Here is a tiny trained network, its code and every weight. The questions are about switching its units off for an input and a class, where a switched-off unit gives its printed mean instead of its output.

import numpy as np


def w(rows, s, z=0):
    codes = np.array(rows[::2]) - 128.0
    scale = np.full(codes.shape[1], s)
    scale[-1] = z or s
    return codes * scale


def norm(h):
    return h / np.sqrt((h * h).mean(-1, keepdims=True) + 1e-5)


def f(y):
    return y / 2 * (1 + np.tanh(0.7978845608 * (y + 0.044715 * y**3)))


def log_softmax(a):
    a = a - a.max(-1, keepdims=True)
    return a - np.log(np.exp(a).sum(-1, keepdims=True))


def net(x, mask):
    res = np.array(x, float).reshape(1, 5) / 4 @ E
    u = 0
    for l in range(4):
        y = f(norm(res) @ A[l][:, :-1].T + A[l][:, -1])
        res = res + np.where(mask[u : u + 3], y, B[l][:, -1]) @ B[l][:, :-1]
        u += 3
    return log_softmax(norm(res)[-1] @ U[:, :-1].T + U[:, -1])


A, B = {}, {}
E = w([
[108,129,141,129,139,118,142,123,126,126,133,133],'x0',
[131,105,122,147,145,129,138,119,124,112,149,104],'x1',
[220,144,41,114,186,199,254,204,194,188,169,179],'x2',
[155,140,147,105,99,160,127,162,122,115,126,113],'x3',
[245,249,74,112,207,95,143,101,80,152,169,56],'x4',
],0.0074)
A[0] = w([
[220,124,138,97,190,60,106,146,15,90,130,207,157],'0.n1',
[108,67,154,172,51,80,125,152,107,86,68,148,106],'0.n2',
[112,2,132,141,86,161,183,220,205,153,131,193,3],'0.n3',
],0.0043,0.0025)
B[0] = w([
[42,128,181,162,114,103,244,188,65,216,131,91,168],'0.n1',
[107,163,75,1,89,140,140,77,39,162,139,131,207],'0.n2',
[152,208,75,250,153,74,83,84,166,64,124,135,252],'0.n3',
],0.0079,0.0046)
A[1] = w([
[129,158,216,197,90,68,106,84,30,160,148,92,5],'1.n1',
[116,229,94,157,97,216,134,49,181,98,185,75,85],'1.n2',
[88,2,129,51,84,195,97,49,127,135,156,156,190],'1.n3',
],0.0053,0.0021)
B[1] = w([
[81,173,83,31,106,90,84,147,142,41,72,113,254],'1.n1',
[62,142,154,115,125,110,23,136,57,138,122,184,185],'1.n2',
[132,27,222,53,55,224,84,101,192,166,249,255,251],'1.n3',
],0.0091,0.0039)
A[2] = w([
[162,102,213,122,110,128,150,119,150,139,78,125,78],'2.n1',
[110,90,144,211,112,111,152,170,223,61,55,156,12],'2.n2',
[77,108,148,253,135,222,128,158,191,100,102,173,5],'2.n3',
],0.0059,0.002)
B[2] = w([
[113,100,100,126,117,109,8,111,183,97,182,135,107],'2.n1',
[188,168,108,147,76,94,107,217,141,101,157,151,198],'2.n2',
[175,105,92,147,108,90,71,172,116,66,80,111,255],'2.n3',
],0.012,0.0032)
A[3] = w([
[131,163,70,166,95,73,107,200,159,64,111,118,2],'3.n1',
[138,145,108,33,156,107,90,83,129,84,3,30,36],'3.n2',
[107,67,118,140,67,131,34,118,51,162,217,249,211],'3.n3',
],0.0072,0.0017)
B[3] = w([
[115,66,157,202,87,100,99,204,122,111,164,251,211],'3.n1',
[96,139,38,154,111,59,78,135,118,97,42,109,195],'3.n2',
[164,110,172,79,145,160,178,98,153,143,166,122,254],'3.n3',
],0.011,0.0091)
U = w([
[120,70,236,41,102,150,81,2,147,120,160,135,139],'0',
[83,160,86,104,116,28,53,106,82,83,58,57,254],'1',
[189,75,125,213,131,103,72,175,130,92,145,216,11],'2',
[164,144,107,142,230,173,200,132,88,239,128,68,91],'3',
],0.01,0.00064)

Each question gives the input, the list of numbers given to net, and the class t.
The units are the neurons (one row each of A and B). Each row of codes is followed by its name. A weight is (code - 128) times the scale printed after its matrix; where a second scale follows, it is the last column's (A, B and U).
mask holds one flag per neuron, layer by layer. A switched-off neuron (its flag False) gives its mean, the last column of its row in B, instead of its output. The means were averaged over made-up inputs and are rounded, as every weight is.
A unit's drop is (log p(t) with every unit on - log p(t) with that unit switched off) / (log p(t) with every unit on - log p(t) with every unit switched off).
The circuit of an input: a set's keep is (log p(t) with only the set's units on - log p(t) with every unit switched off) / (log p(t) with every unit on - log p(t) with every unit switched off). Starting from all 12 units, units are removed one at a time, each time the one whose removal leaves the highest keep (on an exact tie, the one counted first), for as long as the keep stays at least 0.8.
circuit, biggest first: the units of the circuit, biggest drop first
k most important neurons: the k neurons with the biggest drops, biggest first
top k neurons in layer l: the k neurons of layer l with the biggest drops, biggest first
drop of u: that unit's drop, to one decimal
input [3,-5,-6,0,0], class 0: top 2 neurons in layer 0 => [0.n3, 0.n2]
input [-8,5,-7,6,0], class 0: circuit, biggest first => [0.n3, 3.n3]
input [-7,8,0,5,5], class 1: 3 most important neurons => [1.n3, 3.n3, 3.n2]
input [-6,5,0,1,2], class 1: circuit, biggest first => [1.n3]
input [-4,1,0,8,7], class 1: 2 most important neurons => [1.n3, 3.n3]
input [-7,8,0,-2,-4], class 0: 3 most important neurons => [0.n2, 1.n2, 3.n3]
input [5,2,0,4,-4], class 0: 2 most important neurons => [0.n2, 1.n2]
input [-7,2,0,-6,-5], class 0: 2 most important neurons => [0.n2, 3.n3]
input [7,7,0,1,-3], class 0: 2 most important neurons => [0.n2, 1.n2]
input [-5,-1,4,-5,1], class 3: 3 most important neurons => [0.n3, 3.n1, 2.n3]
input [-7,-4,-3,-7,0], class 0: 2 most important neurons => [0.n3, 1.n3]
input [2,-4,0,1,-1], class 0: 3 most important neurons => [1.n2, 0.n1, 1.n1]
input [-1,-4,0,-1,5], class 1: 2 most important neurons => [1.n1, 1.n3]
input [-7,1,0,-6,-7], class 0: 2 most important neurons => [0.n2, 1.n3]
input [-1,4,2,8,5], class 3: most important neuron => [1.n1]
input [8,5,1,5,6], class 3: 2 most important neurons => [2.n3, 0.n3]
input [0,7,3,6,2], class 3: drop of 1.n3 => 0.0
input [8,4,2,-3,1], class 3: drop of 0.n3 => 0.7
input [-8,0,-1,1,-5], class 0: drop of 0.n2 => 3.1
